Here is a tiny trained network, its code and every weight. The questions are about switching its units off for an input and a class, where a switched-off unit gives its printed mean instead of its output.

import numpy as np


def w(rows, s, z=0):
    codes = np.array(rows[::2]) - 128.0
    scale = np.full(codes.shape[1], s)
    scale[-1] = z or s
    return codes * scale


def f(y):
    return y / 2 * (1 + np.tanh(0.7978845608 * (y + 0.044715 * y**3)))


def log_softmax(a):
    a = a - a.max(-1, keepdims=True)
    return a - np.log(np.exp(a).sum(-1, keepdims=True))


def net(x, mask):
    res = np.array(x, float).reshape(1, 8) / 4 @ E
    y = f(res @ A[0][:, :-1].T + A[0][:, -1])
    res = res + np.where(mask, y, B[0][:, -1]) @ B[0][:, :-1]
    return log_softmax(res[-1] @ U[:, :-1].T + U[:, -1])


A, B = {}, {}
E = w([
[136,130,141,127,137,133,130,126,131,122,141],'x0',
[123,119,125,115,124,145,140,135,137,120,139],'x1',
[124,169,179,170,101,109,251,219,100,211,135],'x2',
[68,81,86,215,204,138,107,198,197,98,167],'x3',
[150,147,140,126,145,113,103,140,129,153,101],'x4',
[102,221,144,132,54,72,95,117,241,107,169],'x5',
[125,133,116,124,142,111,142,121,125,121,134],'x6',
[108,110,113,128,97,151,127,131,131,140,129],'x7',
],0.014)
A[0] = w([
[170,183,120,60,53,106,136,99,132,119,120,145],'N0',
[119,81,87,137,165,126,66,132,99,102,145,163],'N1',
[103,150,157,204,166,155,220,201,93,156,125,125],'N2',
[144,73,163,85,153,156,166,58,27,161,67,214],'N3',
[208,83,138,63,122,140,150,99,69,151,109,187],'N4',
[68,99,149,165,192,138,181,203,83,206,113,104],'N5',
[140,147,171,165,61,78,200,168,113,146,134,132],'N6',
[152,41,102,192,212,168,128,172,93,126,99,140],'N7',
[74,147,133,170,151,92,80,201,217,130,154,73],'N8',
[140,66,152,73,131,116,143,142,64,159,95,127],'N9',
[133,148,142,67,97,134,7,25,148,61,106,254],'N10',
],0.011,0.0074)
B[0] = w([
[199,197,109,116,47,191,92,78,9,156,119,201],'N0',
[161,111,131,81,214,202,108,160,169,96,65,176],'N1',
[208,119,132,186,55,109,201,77,73,158,160,205],'N2',
[42,30,145,217,155,86,150,209,162,100,89,219],'N3',
[80,76,160,141,93,73,94,160,185,63,174,200],'N4',
[192,152,121,194,106,130,167,28,148,177,160,195],'N5',
[104,252,199,119,53,173,62,231,52,196,197,203],'N6',
[174,174,64,42,184,219,115,96,109,208,66,195],'N7',
[31,120,155,254,180,83,196,131,147,102,109,193],'N8',
[96,85,210,174,135,62,142,65,129,109,132,176],'N9',
[155,144,39,124,99,101,118,77,149,78,41,254],'N10',
],0.0092,0.027)
U = w([
[22,83,118,166,145,110,93,131,165,2,101,226],'0',
[199,138,97,141,64,152,147,21,104,121,123,253],'1',
[53,98,194,209,96,92,156,177,128,132,199,58],'2',
[120,209,170,90,85,184,73,180,75,154,144,16],'3',
[145,99,91,78,207,222,95,146,125,125,108,57],'4',
],0.011,0.0023)

Each question gives the input, the list of numbers given to net, and the class t.
The units are the neurons (one row each of A and B). Each row of codes is followed by its name. A weight is (code - 128) times the scale printed after its matrix; where a second scale follows, it is the last column's (A, B and U).
mask holds one flag per neuron, in row order. A switched-off neuron (its flag False) gives its mean, the last column of its row in B, instead of its output. The means were averaged over made-up inputs and are rounded, as every weight is.
A unit's drop is (log p(t) with every unit on - log p(t) with that unit switched off) / (log p(t) with every unit on - log p(t) with every unit switched off).
The circuit of an input: a set's keep is (log p(t) with only the set's units on - log p(t) with every unit switched off) / (log p(t) with every unit on - log p(t) with every unit switched off). Starting from all 11 units, units are removed one at a time, each time the one whose removal leaves the highest keep (on an exact tie, the one counted first), for as long as the keep stays at least 0.8.
circuit, biggest first: the units of the circuit, biggest drop first
top k neurons: the k neurons with the biggest drops, biggest first
drop when u is switched off: that unit's drop, to one decimal
input [7,1,2,4,2,0,5,-3], class 1: circuit, biggest first -> N3
input [-2,5,-8,0,-8,-7,4,2], class 0: top 2 neurons -> N3, N4
input [2,-7,4,6,1,-8,0,-3], class 1: top 2 neurons -> N5, N2
input [7,-4,-8,1,7,-1,-1,2], class 4: top 3 neurons -> N1, N8, N3
input [-2,6,0,1,3,-7,5,-2], class 4: top 2 neurons -> N7, N8
input [-7,4,4,-1,-1,0,-5,-2], class 2: top 3 neurons -> N7, N10, N0
input [6,-5,-3,5,-5,0,2,5], class 4: top 3 neurons -> N3, N4, N7
input [-7,2,3,-6,4,0,6,-6], class 2: top 3 neurons -> N3, N7, N4
input [5,3,1,2,5,5,7,1], class 2: top 3 neurons -> N10, N1, N7
input [2,-5,1,7,6,-8,1,-8], class 1: top 2 neurons -> N5, N2
input [-6,-6,2,0,-8,-3,-1,-1], class 2: top 3 neurons -> N10, N0, N3
input [-7,6,1,-5,4,1,-4,3], class 3: top 2 neurons -> N0, N8
input [0,-2,2,-8,-3,8,-5,0], class 3: drop when N6 is switched off -> 0.7
input [7,4,3,5,-4,-7,-2,-1], class 1: circuit, biggest first -> N5
input [8,-6,-8,5,2,0,8,3], class 4: drop when N4 is switched off -> 0.2
input [6,2,4,-1,7,5,-3,4], class 3: drop when N10 is switched off -> 0.0
